Here is a tiny trained network, its code and every weight. The questions are about switching its units off for an input and a class, where a switched-off unit gives its printed mean instead of its output.

import numpy as np


def w(rows, s, z=0):
    codes = np.array(rows[::2]) - 128.0
    scale = np.full(codes.shape[1], s)
    scale[-1] = z or s
    return codes * scale


def norm(h):
    return h / np.sqrt((h * h).mean(-1, keepdims=True) + 1e-5)


def f(y):
    return y / 2 * (1 + np.tanh(0.7978845608 * (y + 0.044715 * y**3)))


def log_softmax(a):
    a = a - a.max(-1, keepdims=True)
    return a - np.log(np.exp(a).sum(-1, keepdims=True))


def net(x, mask):
    res = np.array(x, float).reshape(1, 6) / 4 @ E
    u = 0
    for l in range(3):
        y = f(norm(res) @ A[l][:, :-1].T + A[l][:, -1])
        res = res + np.where(mask[u : u + 8], y, B[l][:, -1]) @ B[l][:, :-1]
        u += 8
    return log_softmax(norm(res)[-1] @ U[:, :-1].T + U[:, -1])


A, B = {}, {}
E = w([
[142,23,125,96,202,1],'x0',
[127,131,131,132,128,128],'x1',
[57,55,210,93,141,213],'x2',
[130,126,61,212,218,162],'x3',
[128,127,127,126,129,128],'x4',
[105,191,123,66,240,131],'x5',
],0.0026)
A[0] = w([
[114,148,2,204,193,172,151],'0.n1',
[91,90,231,191,197,180,123],'0.n2',
[69,56,22,249,157,95,125],'0.n3',
[163,39,4,71,114,102,104],'0.n4',
[224,176,82,204,132,79,104],'0.n5',
[54,192,115,18,79,47,131],'0.n6',
[235,178,89,106,147,87,66],'0.n7',
[170,152,180,164,100,163,255],'0.n8',
],0.0042,0.0019)
B[0] = w([
[97,183,254,177,107,174,254],'0.n1',
[25,35,121,19,85,69,202],'0.n2',
[139,114,226,167,137,135,232],'0.n3',
[233,206,83,199,110,213,165],'0.n4',
[12,66,94,66,46,96,203],'0.n5',
[188,145,154,106,135,171,212],'0.n6',
[75,70,37,34,167,93,156],'0.n7',
[176,107,132,36,79,214,230],'0.n8',
],0.004,0.0018)
A[1] = w([
[221,160,177,75,104,83,120],'1.n1',
[119,142,131,181,181,132,72],'1.n2',
[114,193,145,73,219,138,124],'1.n3',
[163,1,109,145,110,173,154],'1.n4',
[111,184,80,160,105,78,137],'1.n5',
[78,129,122,103,119,212,254],'1.n6',
[124,99,159,169,165,11,132],'1.n7',
[189,33,168,120,176,38,96],'1.n8',
],0.0071,0.0023)
B[1] = w([
[128,88,214,118,94,159,191],'1.n1',
[148,102,194,160,96,144,133],'1.n2',
[157,122,113,162,86,1,209],'1.n3',
[90,177,100,145,86,94,208],'1.n4',
[28,26,107,86,204,198,143],'1.n5',
[162,134,87,112,199,92,252],'1.n6',
[105,176,120,125,139,164,195],'1.n7',
[135,195,122,104,147,187,232],'1.n8',
],0.0063,0.004)
A[2] = w([
[90,126,102,182,42,134,253],'2.n1',
[108,104,146,255,169,131,162],'2.n2',
[94,92,91,210,205,151,96],'2.n3',
[143,160,98,140,172,162,125],'2.n4',
[177,155,65,141,110,170,105],'2.n5',
[146,151,133,125,178,89,88],'2.n6',
[41,120,106,63,143,135,161],'2.n7',
[118,175,127,58,132,99,198],'2.n8',
],0.0068,0.0026)
B[2] = w([
[143,128,93,147,245,23,226],'2.n1',
[221,78,199,27,18,107,196],'2.n2',
[149,1,101,124,64,196,175],'2.n3',
[83,186,187,45,102,158,156],'2.n4',
[55,248,179,105,192,171,144],'2.n5',
[94,219,126,114,94,139,159],'2.n6',
[96,50,19,166,81,151,208],'2.n7',
[114,81,112,246,130,191,255],'2.n8',
],0.0048,0.0036)
U = w([
[83,13,23,140,125,149,132],'0',
[211,65,244,76,81,154,148],'1',
[114,215,131,117,182,211,1],'2',
[158,147,112,178,165,15,212],'3',
],0.011,0.00098)

Each question gives the input, the list of numbers given to net, and the class t.
The units are the neurons (one row each of A and B). Each row of codes is followed by its name. A weight is (code - 128) times the scale printed after its matrix; where a second scale follows, it is the last column's (A, B and U).
mask holds one flag per neuron, layer by layer. A switched-off neuron (its flag False) gives its mean, the last column of its row in B, instead of its output. The means were averaged over made-up inputs and are rounded, as every weight is.
A unit's drop is (log p(t) with every unit on - log p(t) with that unit switched off) / (log p(t) with every unit on - log p(t) with every unit switched off).
The circuit of an input: a set's keep is (log p(t) with only the set's units on - log p(t) with every unit switched off) / (log p(t) with every unit on - log p(t) with every unit switched off). Starting from the 12 units with the biggest drops (on a tie, the unit counted first), units are removed one at a time, each time the one whose removal leaves the highest keep (on an exact tie, the one counted first), for as long as the keep stays at least 0.8.
units of the circuit, in order: the units of the circuit, biggest drop first
most important unit: the unit with the biggest drop
top k neurons: the k neurons with the biggest drops, biggest first
k most important neurons of layer l: the k neurons of layer l with the biggest drops, biggest first
input [1,-1,-5,6,-5,-5], class 1: top 4 neurons : 0.n1, 2.n2, 0.n3, 0.n2
input [-5,-2,7,-1,-8,7], class 0: units of the circuit, in order : 0.n2, 2.n7
input [-8,6,0,-4,6,-6], class 2: top neuron : 1.n3
input [-2,-7,-7,4,-8,-5], class 0: 2 most important neurons of layer 1 : 1.n5, 1.n3
input [-5,-2,-6,7,-4,-1], class 1: top 2 neurons : 0.n1, 2.n2
input [7,-2,-3,-4,-4,7], class 2: top 3 neurons : 1.n8, 1.n7, 2.n1
input [-7,3,1,-8,1,6], class 1: units of the circuit, in order : 1.n8, 1.n7
input [-6,7,-8,-6,3,-1], class 0: top 3 neurons : 1.n5, 0.n5, 1.n8
input [-7,-5,7,6,1,2], class 0: units of the circuit, in order : 0.n2, 2.n7
input [-4,2,3,5,-4,-1], class 1: top 2 neurons : 0.n1, 1.n8
input [1,1,8,-7,0,-8], class 0: top 2 neurons : 1.n4, 1.n3
input [1,4,4,3,-6,-5], class 3: units of the circuit, in order : 1.n4, 2.n1
input [7,-4,2,2,2,-7], class 2: units of the circuit, in order : 1.n8, 1.n7
input [7,7,-3,5,-3,5], class 2: 3 most important neurons of layer 1 : 1.n8, 1.n7, 1.n1
input [-3,0,7,0,3,-6], class 0: most important unit : 0.n2
input [-7,2,5,-3,2,-2], class 2: top 2 neurons : 0.n5, 1.n5
input [-7,-6,-8,7,-3,8], class 0: units of the circuit, in order : 1.n5, 2.n3, 1.n8
input [2,0,4,6,0,6], class 1: top 3 neurons : 2.n2, 0.n1, 1.n2
input [-5,3,1,-6,-2,-8], class 3: units of the circuit, in order : 2.n1, 2.n2
input [-3,3,-1,8,-4,-7], class 1: units of the circuit, in order : 2.n2
input [6,-1,-5,-8,8,2], class 1: top 3 neurons : 1.n1, 0.n6, 1.n6
input [-5,-4,4,5,1,8], class 3: top 2 neurons : 1.n3, 1.n8
input [-8,6,-8,-5,4,8], class 0: 2 most important neurons of layer 2 : 2.n8, 2.n7
input [-1,-5,3,5,3,-7], class 3: top 2 neurons : 1.n4, 2.n1
input [-4,-3,6,-3,-1,6], class 0: 2 most important neurons of layer 2 : 2.n8, 2.n1
input [5,1,-7,2,-7,2], class 0: top 3 neurons : 1.n5, 0.n5, 2.n7
input [-2,-7,-7,-6,3,0], class 0: units of the circuit, in order : 1.n5
input [-2,8,-2,3,2,4], class 3: top 2 neurons : 1.n3, 0.n7
input [5,1,4,-1,1,-4], class 2: 2 most important neurons of layer 1 : 1.n8, 1.n3
input [2,-5,1,-3,5,-5], class 3: top 2 neurons : 1.n4, 2.n1
